Below are the code and all the weights of a small trained network. Each question names an input and a class and asks about switching units off, where a switched-off unit gives its printed mean instead of its output.

import numpy as np


def w(rows, s, z=0):
    codes = np.array(rows[::2]) - 128.0
    scale = np.full(codes.shape[1], s)
    scale[-1] = z or s
    return codes * scale


def norm(h):
    return h / np.sqrt((h * h).mean(-1, keepdims=True) + 1e-5)


def f(y):
    return y / 2 * (1 + np.tanh(0.7978845608 * (y + 0.044715 * y**3)))


def log_softmax(a):
    a = a - a.max(-1, keepdims=True)
    return a - np.log(np.exp(a).sum(-1, keepdims=True))


def net(x, mask):
    res = np.array(x, float).reshape(1, 7) / 4 @ E
    u = 0
    for l in range(3):
        y = f(norm(res) @ A[l][:, :-1].T + A[l][:, -1])
        res = res + np.where(mask[u : u + 5], y, B[l][:, -1]) @ B[l][:, :-1]
        u += 5
    return log_softmax(norm(res)[-1] @ U[:, :-1].T + U[:, -1])


A, B = {}, {}
E = w([
[151,87,139,120,102,142,83,95,108,120,121,127],'x0',
[165,152,87,126,131,107,150,185,138,64,143,168],'x1',
[123,18,41,120,105,84,128,106,214,179,94,117],'x2',
[64,114,62,110,9,224,109,183,126,151,182,46],'x3',
[181,55,133,139,88,134,72,89,68,126,181,155],'x4',
[179,164,246,253,47,120,81,233,221,162,149,156],'x5',
[82,194,94,89,144,125,14,70,174,153,30,140],'x6',
],0.0053)
A[0] = w([
[169,48,174,137,141,122,166,136,144,252,49,164,163],'0.n1',
[109,140,98,87,146,85,202,16,90,104,173,82,140],'0.n2',
[140,157,197,80,171,82,85,106,98,42,91,75,254],'0.n3',
[145,150,162,219,72,89,27,118,150,104,83,56,253],'0.n4',
[115,151,57,82,150,75,144,134,84,99,204,97,5],'0.n5',
],0.004,0.00077)
B[0] = w([
[196,138,131,125,117,66,169,231,92,123,111,168,215],'0.n1',
[108,114,124,73,87,128,101,103,77,3,66,206,250],'0.n2',
[187,133,218,23,198,135,118,95,77,205,234,141,217],'0.n3',
[143,173,148,176,72,94,222,237,80,209,137,140,254],'0.n4',
[138,211,102,86,79,224,67,67,231,116,24,139,170],'0.n5',
],0.0067,0.0023)
A[1] = w([
[52,132,93,57,40,255,63,175,185,139,207,65,96],'1.n1',
[164,162,78,67,121,146,153,46,67,106,115,55,156],'1.n2',
[198,150,162,133,172,38,175,55,156,136,111,186,136],'1.n3',
[158,188,210,147,118,188,126,102,127,152,178,94,151],'1.n4',
[170,10,50,149,131,108,173,125,215,207,58,141,2],'1.n5',
],0.0061,0.0019)
B[1] = w([
[211,135,146,77,132,88,106,55,99,145,161,95,253],'1.n1',
[83,122,154,207,121,183,197,178,195,144,76,181,230],'1.n2',
[124,120,104,141,92,120,131,80,135,126,162,6,249],'1.n3',
[142,171,71,134,156,154,122,190,152,126,81,182,192],'1.n4',
[162,229,104,151,228,164,73,236,88,86,159,129,217],'1.n5',
],0.011,0.0049)
A[2] = w([
[210,174,112,168,34,53,103,162,240,124,108,213,118],'2.n1',
[113,161,85,147,145,181,169,87,140,144,53,210,186],'2.n2',
[135,190,131,190,194,228,66,209,76,69,128,158,225],'2.n3',
[219,222,169,85,165,142,171,82,76,170,175,63,123],'2.n4',
[140,174,211,197,2,22,129,165,170,184,182,113,249],'2.n5',
],0.0055,0.0019)
B[2] = w([
[87,67,172,70,120,127,176,105,116,99,70,168,200],'2.n1',
[139,114,127,170,88,115,166,169,140,173,148,183,196],'2.n2',
[99,154,177,190,145,225,13,168,114,179,126,162,254],'2.n3',
[156,147,120,157,154,31,108,133,75,79,235,92,253],'2.n4',
[59,55,46,61,114,134,178,2,192,114,66,172,253],'2.n5',
],0.0086,0.0063)
U = w([
[110,85,126,137,75,173,229,98,179,144,66,223,254],'0',
[196,129,111,105,121,16,147,19,112,112,224,24,30],'1',
[145,176,160,194,169,178,58,255,73,162,190,133,78],'2',
],0.0079,0.00059)

Each question gives the input, the list of numbers given to net, and the class t.
The units are the neurons (one row each of A and B). Each row of codes is followed by its name. A weight is (code - 128) times the scale printed after its matrix; where a second scale follows, it is the last column's (A, B and U).
mask holds one flag per neuron, layer by layer. A switched-off neuron (its flag False) gives its mean, the last column of its row in B, instead of its output. The means were averaged over made-up inputs and are rounded, as every weight is.
A unit's drop is (log p(t) with every unit on - log p(t) with that unit switched off) / (log p(t) with every unit on - log p(t) with every unit switched off).
The circuit of an input: a set's keep is (log p(t) with only the set's units on - log p(t) with every unit switched off) / (log p(t) with every unit on - log p(t) with every unit switched off). Starting from the 12 units with the biggest drops (on a tie, the unit counted first), units are removed one at a time, each time the one whose removal leaves the highest keep (on an exact tie, the one counted first), for as long as the keep stays at least 0.8.
units of the circuit, in order: the units of the circuit, biggest drop first
unit that matters most: the unit with the biggest drop
top k neurons: the k neurons with the biggest drops, biggest first
top k neurons in layer l: the k neurons of layer l with the biggest drops, biggest first
drop when u is switched off: that unit's drop, to one decimal
input [7,8,5,-3,8,6,2], class 0: unit that matters most	2.n5
input [8,-5,7,-2,-4,6,-6], class 2: top 2 neurons	[1.n5, 2.n3]
input [-8,-4,-2,-7,3,-7,2], class 0: top 2 neurons	[1.n2, 1.n1]
input [8,1,-6,6,-4,4,8], class 1: top 3 neurons	[1.n1, 1.n5, 1.n2]
input [8,-2,-8,-3,1,-8,-1], class 0: top 3 neurons in layer 1	[1.n2, 1.n5, 1.n1]
input [-2,2,-2,4,5,3,2], class 1: top 2 neurons	[1.n1, 1.n2]
input [7,-3,-5,-2,-2,-7,-1], class 0: top 2 neurons in layer 1	[1.n2, 1.n5]
input [-7,-8,7,-5,2,-3,-5], class 2: top 2 neurons in layer 1	[1.n5, 1.n1]
input [-4,6,7,5,-6,0,-1], class 2: top 2 neurons	[1.n5, 1.n3]
input [-2,8,6,-7,5,8,-4], class 0: top 3 neurons	[1.n1, 2.n5, 2.n1]
input [-3,8,2,-2,5,3,-7], class 0: top 3 neurons	[1.n1, 2.n4, 0.n3]
input [-3,-3,-4,-4,-4,-5,4], class 0: top 2 neurons in layer 1	[1.n2, 1.n1]
input [-2,5,7,-5,-5,3,-7], class 2: top 3 neurons	[1.n5, 1.n1, 0.n3]
input [-7,8,-2,7,4,0,2], class 1: top neuron	[1.n1]
input [-3,4,-5,4,3,7,-5], class 0: top 2 neurons	[1.n5, 2.n5]
input [-7,2,0,-8,3,4,-8], class 1: top 2 neurons	[1.n3, 1.n2]
input [-1,-2,0,8,3,6,4], class 1: top 2 neurons in layer 1	[1.n1, 1.n2]
input [8,5,7,5,5,-1,2], class 2: top 2 neurons	[1.n5, 1.n3]
input [6,7,-8,8,1,-3,-1], class 1: top 2 neurons in layer 1	[1.n1, 1.n5]
input [6,-5,6,-7,-7,-1,3], class 1: units of the circuit, in order	[1.n3]
input [-8,0,-4,-3,0,-7,3], class 0: top 2 neurons in layer 1	[1.n2, 1.n5]
input [-5,2,8,5,7,-1,6], class 2: top 2 neurons in layer 1	[1.n5, 1.n3]
input [8,1,8,-4,6,5,3], class 2: drop when 1.n5 is switched off	4.7
input [-2,4,7,2,2,1,0], class 2: drop when 1.n5 is switched off	3.4
input [2,-8,5,0,4,3,0], class 2: drop when 1.n5 is switched off	5.9
input [-8,-7,6,-3,2,2,7], class 2: drop when 2.n4 is switched off	0.0
input [-3,8,3,6,2,7,-3], class 0: top neuron in layer 1	[1.n3]
